Below are the code and all the weights of a small trained network. Each question names an input and a class and asks about switching units off, where a switched-off unit gives its printed mean instead of its output.

import numpy as np


def w(rows, s, z=0):
    codes = np.array(rows[::2]) - 128.0
    scale = np.full(codes.shape[1], s)
    scale[-1] = z or s
    return codes * scale


def f(y):
    return np.maximum(y, 0)


def log_softmax(a):
    a = a - a.max(-1, keepdims=True)
    return a - np.log(np.exp(a).sum(-1, keepdims=True))


def net(x, mask):
    res = np.array(x, float).reshape(1, 3) / 4 @ E
    y = f(res @ A[0][:, :-1].T + A[0][:, -1])
    res = res + np.where(mask, y, B[0][:, -1]) @ B[0][:, :-1]
    return log_softmax(res[-1] @ U[:, :-1].T + U[:, -1])


A, B = {}, {}
E = w([
[28,70,95,119,156,88,164],'x0',
[203,25,185,99,79,90,205],'x1',
[132,61,152,147,235,255,119],'x2',
],0.011)
A[0] = w([
[87,181,97,128,170,111,66,64],'neuron 0',
[199,199,56,180,70,87,136,57],'neuron 1',
[242,254,156,145,144,137,130,61],'neuron 2',
[106,133,132,159,57,39,107,30],'neuron 3',
[77,194,65,136,144,143,81,68],'neuron 4',
[78,160,102,182,83,69,163,59],'neuron 5',
[16,92,32,65,165,71,139,3],'neuron 6',
],0.0078,0.0022)
B[0] = w([
[214,74,237,219,112,20,187,233],'neuron 0',
[97,127,16,200,129,161,40,226],'neuron 1',
[69,254,156,29,102,101,135,244],'neuron 2',
[228,28,82,168,220,204,140,221],'neuron 3',
[224,61,156,177,29,35,193,254],'neuron 4',
[115,114,88,174,138,158,64,211],'neuron 5',
[14,201,159,2,149,155,85,252],'neuron 6',
],0.0075,0.0076)
U = w([
[162,89,167,135,115,14,245,68],'0',
[79,160,140,17,143,119,81,251],'1',
[120,91,76,192,202,202,64,53],'2',
],0.011,0.003)

Each question gives the input, the list of numbers given to net, and the class t.
The units are the neurons (one row each of A and B). Each row of codes is followed by its name. A weight is (code - 128) times the scale printed after its matrix; where a second scale follows, it is the last column's (A, B and U).
mask holds one flag per neuron, in row order. A switched-off neuron (its flag False) gives its mean, the last column of its row in B, instead of its output. The means were averaged over made-up inputs and are rounded, as every weight is.
A unit's drop is (log p(t) with every unit on - log p(t) with that unit switched off) / (log p(t) with every unit on - log p(t) with every unit switched off).
The circuit of an input: a set's keep is (log p(t) with only the set's units on - log p(t) with every unit switched off) / (log p(t) with every unit on - log p(t) with every unit switched off). Starting from all 7 units, units are removed one at a time, each time the one whose removal leaves the highest keep (on an exact tie, the one counted first), for as long as the keep stays at least 0.8.
units of the circuit, in order: the units of the circuit, biggest drop first
top k neurons: the k neurons with the biggest drops, biggest first
drop of u: that unit's drop, to one decimal
input [-2,-6,-7], class 2: units of the circuit, in order : [neuron 1]
input [-1,-3,-8], class 2: units of the circuit, in order : [neuron 1; neuron 3]
input [-8,-8,1], class 0: units of the circuit, in order : [neuron 4; neuron 0]
input [-6,1,-7], class 2: top 2 neurons : [neuron 1; neuron 3]
input [-8,7,7], class 1: units of the circuit, in order : [neuron 4; neuron 2]
input [-7,6,6], class 1: top 3 neurons : [neuron 4; neuron 0; neuron 2]
input [5,-4,-8], class 2: top 3 neurons : [neuron 3; neuron 5; neuron 1]
input [4,-7,0], class 0: top 2 neurons : [neuron 4; neuron 0]
input [-1,-3,3], class 0: units of the circuit, in order : [neuron 1; neuron 6; neuron 5]
input [1,1,-2], class 2: units of the circuit, in order : [neuron 4; neuron 2]
input [-5,-6,0], class 0: top 3 neurons : [neuron 4; neuron 0; neuron 6]
input [8,6,3], class 1: top 3 neurons : [neuron 6; neuron 4; neuron 0]
input [6,-6,-5], class 0: top 4 neurons : [neuron 4; neuron 0; neuron 2; neuron 3]
input [8,2,-3], class 1: units of the circuit, in order : [neuron 6]
input [6,-8,8], class 0: drop of neuron 0 : 0.4
input [-3,-8,4], class 0: drop of neuron 3 : 0.0
input [8,2,4], class 1: drop of neuron 6 : 0.2
